Below is a small trained network, with its code and all its weights. Each question gives an input and a target symbol and asks what happens when units are switched off, that is, made to give their printed mean instead of their output.

import numpy as np


def w(rows, s, z=0):
    codes = np.array(rows[::2]) - 128.0
    scale = np.full(codes.shape[1], s)
    scale[-1] = z or s
    return codes * scale


def f(y):
    return np.maximum(y, 0)


def softmax(a):
    e = np.exp(a - a.max(-1, keepdims=True))
    return e / e.sum(-1, keepdims=True)


def log_softmax(a):
    a = a - a.max(-1, keepdims=True)
    return a - np.log(np.exp(a).sum(-1, keepdims=True))


def net(x, mask):
    ids = ['ΘΦΩαδεζημξψ'.index(c) for c in x.split()]
    T = len(ids)
    res = E[ids] + P[:T]
    u = 0
    for l in range(2):
        r = res
        for j in range(2):
            rows = slice(2 * j, 2 * j + 2)
            q, k, v = (r @ M[l][rows].T for M in (Q, K, V))
            z = softmax(np.where(np.tri(T) > 0, q @ k.T / 2**0.5, -1e9)) @ v
            o = O[l][rows]
            res = res + np.where(mask[u + j], z, o[:, -1]) @ o[:, :-1]
        u += 2
        y = f(res @ A[l][:, :-1].T + A[l][:, -1])
        res = res + np.where(mask[u : u + 12], y, B[l][:, -1]) @ B[l][:, :-1]
        u += 12
    return log_softmax(res[-1] @ U[:, :-1].T + U[:, -1])


Q, K, V, O, A, B = {}, {}, {}, {}, {}, {}
E = w([
[148,90,85,74,121,113,154,76],'Θ',
[148,177,148,137,130,121,143,142],'Φ',
[189,64,105,104,98,148,133,77],'Ω',
[128,88,116,69,180,123,4,166],'α',
[150,86,122,172,113,218,114,139],'δ',
[111,68,202,162,105,67,154,91],'ε',
[136,37,123,74,131,110,134,142],'ζ',
[130,172,131,143,168,145,72,161],'η',
[104,120,136,173,105,155,190,109],'μ',
[171,115,186,95,157,33,39,119],'ξ',
[124,177,138,156,141,118,125,99],'ψ',
],0.028)
P = w([
[116,100,110,135,168,116,130,141],'0',
[145,123,167,94,208,163,136,81],'1',
[147,108,122,121,235,139,167,123],'2',
[129,140,181,61,141,172,152,112],'3',
[164,115,139,122,2,138,92,146],'4',
[126,141,168,68,63,167,119,118],'5',
[177,76,79,184,79,95,106,151],'6',
[62,152,56,137,86,79,130,166],'7',
[136,124,76,141,82,102,128,169],'8',
[81,170,150,35,168,172,148,104],'9',
[122,143,122,121,144,114,182,190],'10',
],0.019)
Q[0] = w([
[166,106,92,180,71,149,102,130],'L0H1',
[185,119,158,87,107,71,90,115],'L0H1',
[116,162,32,128,177,53,173,166],'L0H2',
[203,77,96,188,2,79,67,137],'L0H2',
],0.014)
K[0] = w([
[120,139,207,75,121,196,136,109],'L0H1',
[145,118,129,115,255,104,157,93],'L0H1',
[84,147,107,108,28,118,92,137],'L0H2',
[116,139,208,66,158,190,137,91],'L0H2',
],0.017)
V[0] = w([
[140,154,96,78,143,98,160,176],'L0H1',
[172,144,163,114,73,145,141,168],'L0H1',
[193,165,186,187,138,81,134,218],'L0H2',
[253,75,107,139,143,174,185,187],'L0H2',
],0.0054)
O[0] = w([
[150,112,206,126,107,105,108,182,2],'L0H1',
[187,81,254,199,64,144,111,209,30],'L0H1',
[236,153,69,128,129,120,247,92,120],'L0H2',
[198,96,228,197,91,143,139,172,132],'L0H2',
],0.0062,0.0018)
A[0] = w([
[45,68,120,153,142,124,122,126,40],'L0N1',
[90,116,135,114,92,137,100,48,102],'L0N2',
[161,156,117,178,135,190,154,119,152],'L0N3',
[108,147,143,179,122,194,147,88,126],'L0N4',
[167,116,76,53,101,87,148,222,128],'L0N5',
[92,67,103,55,120,67,198,32,9],'L0N6',
[111,182,176,170,179,123,134,131,117],'L0N7',
[77,53,172,168,93,151,255,116,93],'L0N8',
[188,111,132,84,71,142,155,159,155],'L0N9',
[102,181,145,65,105,157,121,165,153],'L0N10',
[173,108,112,36,156,45,35,77,2],'L0N11',
[113,40,154,109,154,160,102,144,130],'L0N12',
],0.0088,0.0066)
B[0] = w([
[214,85,139,89,25,135,165,144,152],'L0N1',
[127,165,112,185,196,137,128,90,181],'L0N2',
[155,185,120,51,5,152,135,180,203],'L0N3',
[103,144,120,134,137,193,188,196,197],'L0N4',
[101,107,97,120,85,126,117,76,169],'L0N5',
[193,96,216,182,61,180,76,131,231],'L0N6',
[125,71,184,132,213,125,211,245,198],'L0N7',
[27,2,39,68,199,157,139,98,254],'L0N8',
[55,162,114,174,143,151,117,81,183],'L0N9',
[46,167,120,170,227,128,63,88,179],'L0N10',
[95,102,113,21,39,116,225,230,197],'L0N11',
[201,117,67,48,5,136,195,35,193],'L0N12',
],0.0061,0.0073)
Q[1] = w([
[151,129,119,171,72,133,57,69],'L1H1',
[155,146,119,131,165,24,127,144],'L1H1',
[187,139,125,170,32,120,15,51],'L1H2',
[130,128,67,183,136,2,151,208],'L1H2',
],0.014)
K[1] = w([
[137,138,212,39,189,194,145,87],'L1H1',
[10,145,170,132,75,95,50,107],'L1H1',
[155,139,222,25,206,209,159,86],'L1H2',
[31,175,162,123,49,131,105,89],'L1H2',
],0.011)
V[1] = w([
[147,67,125,142,189,162,61,54],'L1H1',
[82,170,195,121,69,116,228,81],'L1H1',
[107,255,195,165,126,188,178,78],'L1H2',
[36,124,63,137,115,172,123,175],'L1H2',
],0.0065)
O[1] = w([
[27,192,122,120,60,124,115,165,159],'L1H1',
[129,72,130,151,253,188,216,111,193],'L1H1',
[128,182,207,48,254,169,187,125,1],'L1H2',
[119,199,166,179,63,201,67,31,204],'L1H2',
],0.0081,0.0046)
A[1] = w([
[118,104,137,103,123,196,142,109,81],'L1N1',
[148,99,79,54,150,142,136,108,139],'L1N2',
[160,143,84,102,119,183,132,164,1],'L1N3',
[138,91,147,82,143,68,94,135,158],'L1N4',
[116,128,113,140,178,151,60,152,70],'L1N5',
[120,92,109,112,72,123,148,129,95],'L1N6',
[163,194,133,106,173,87,130,132,142],'L1N7',
[191,178,85,161,166,97,84,65,104],'L1N8',
[96,81,111,147,148,175,154,125,63],'L1N9',
[92,165,245,146,174,83,112,240,108],'L1N10',
[97,120,197,188,154,78,93,124,159],'L1N11',
[182,177,204,177,110,139,127,199,37],'L1N12',
],0.012,0.0077)
B[1] = w([
[157,102,64,158,126,61,127,193,210],'L1N1',
[89,132,114,174,58,187,99,101,210],'L1N2',
[169,67,203,134,166,72,12,94,152],'L1N3',
[122,203,143,225,84,133,78,51,172],'L1N4',
[165,171,95,223,85,71,230,34,143],'L1N5',
[147,185,181,84,252,167,165,125,250],'L1N6',
[208,141,70,96,163,58,91,241,175],'L1N7',
[121,138,148,3,80,191,80,29,153],'L1N8',
[146,211,167,157,105,54,86,120,209],'L1N9',
[53,79,178,34,136,116,160,104,183],'L1N10',
[170,62,168,115,160,189,20,136,172],'L1N11',
[150,137,253,62,78,171,216,176,152],'L1N12',
],0.0079,0.014)
U = w([
[70,82,156,147,173,133,87,76,141],'Θ',
[190,145,148,126,99,126,188,136,117],'Φ',
[92,91,135,88,87,164,118,163,83],'Ω',
[94,140,87,85,102,171,53,108,70],'α',
[154,167,177,139,76,176,181,136,76],'δ',
[73,167,64,176,86,183,193,136,246],'ε',
[167,125,116,159,109,185,54,228,153],'ζ',
[185,215,154,100,20,37,141,113,130],'η',
[128,219,151,169,178,255,109,83,2],'μ',
[153,81,62,72,63,187,211,71,183],'ξ',
[131,187,95,99,219,159,83,96,142],'ψ',
],0.0078,0.0076)

Each question gives the input, a string of symbols that net reads in full, and the target symbol t.
The units are the heads (2 rows each of Q, K, V and O) and the neurons (one row each of A and B). Each row of codes is followed by its name. A weight is (code - 128) times the scale printed after its matrix; where a second scale follows, it is the last column's (O, A, B and U).
mask holds one flag per unit, layer by layer, with each layer's heads first. A switched-off unit (its flag False) gives its mean, the last column of its rows in O or B, instead of its output. The means were averaged over made-up inputs and are rounded, as every weight is.
A unit's drop is (log p(t) with every unit on - log p(t) with that unit switched off) / (log p(t) with every unit on - log p(t) with every unit switched off).
The circuit of an input: a set's keep is (log p(t) with only the set's units on - log p(t) with every unit switched off) / (log p(t) with every unit on - log p(t) with every unit switched off). Starting from the 12 units with the biggest drops (on a tie, the unit counted first), units are removed one at a time, each time the one whose removal leaves the highest keep (on an exact tie, the one counted first), for as long as the keep stays at least 0.8.
circuit, biggest first: the units of the circuit, biggest drop first
unit that matters most: the unit with the biggest drop
k most important neurons: the k neurons with the biggest drops, biggest first
top k neurons in layer l: the k neurons of layer l with the biggest drops, biggest first
heads that matter: for each layer, one digit per head in row order, 1 if its drop is at least 0.15 and else 0, layers parted by /
input ε μ η ε δ α ε η η, target α: 2 most important neurons : (L0N6; L1N8)
input ψ ψ Ω ψ ε μ ψ ψ η, target μ: top 2 neurons in layer 0 : (L0N8; L0N6)
input δ η Φ, target δ: circuit, biggest first : (L1N12; L0H2; L0N8)
input Ω α δ ε ε ψ η, target ε: circuit, biggest first : (L1N5; L0N6; L1N11)
input ψ Φ Ω ε ε Θ ψ η Φ, target Θ: heads that matter : 01 / 00
input δ ψ ψ ε ψ ψ μ ψ ψ, target ψ: top 3 neurons in layer 0 : (L0N6; L0N8; L0N12)
input η δ ψ ε ε ψ Ω Θ Φ, target ψ: top 3 neurons in layer 0 : (L0N8; L0N7; L0N11)
input ε ε Θ ψ ψ μ ε ξ ζ α ψ, target ξ: 2 most important neurons : (L0N11; L1N8)
input ψ δ Θ δ ψ, target δ: 3 most important neurons : (L1N12; L0N8; L0N4)
input ε ψ α ψ δ ψ, target α: circuit, biggest first : (L1H2; L0N11; L1N8; L0N10)
input ψ μ δ ψ ξ Φ, target δ: circuit, biggest first : (L0H2; L1N12)
input α Ω ψ Ω Φ, target Ω: unit that matters most : L0H2
input Ω ε ψ ξ, target η: circuit, biggest first : (L1N4; L0N11)
input η Θ ψ ζ ξ δ ψ μ Θ, target ε: most important neuron : (L1N2)
input ε ε Θ μ ψ ψ δ ψ, target ψ: circuit, biggest first : (L1H2; L0N8; L1N7)
input ζ ψ ψ Φ, target ζ: heads that matter : 01 / 01
input ψ δ ζ ψ δ ε μ ε δ ε Φ, target ε: heads that matter : 01 / 01
input ψ μ Θ ξ ψ ε ε ζ μ ζ ψ, target ζ: heads that matter : 01 / 01
input δ ψ δ ψ ψ η, target δ: heads that matter : 01 / 00
input ε η η ψ μ ψ ψ Φ Ω ε ψ, target Φ: unit that matters most : L0N8
input ε ψ ψ η ζ ε ζ η Φ, target ε: heads that matter : 00 / 10
input ψ Ω ψ ψ ζ ψ μ ζ, target ε: circuit, biggest first : (L1N2; L1N4; L1N11)
input α ε ψ Θ ψ Ω Φ Ω, target ε: heads that matter : 00 / 10
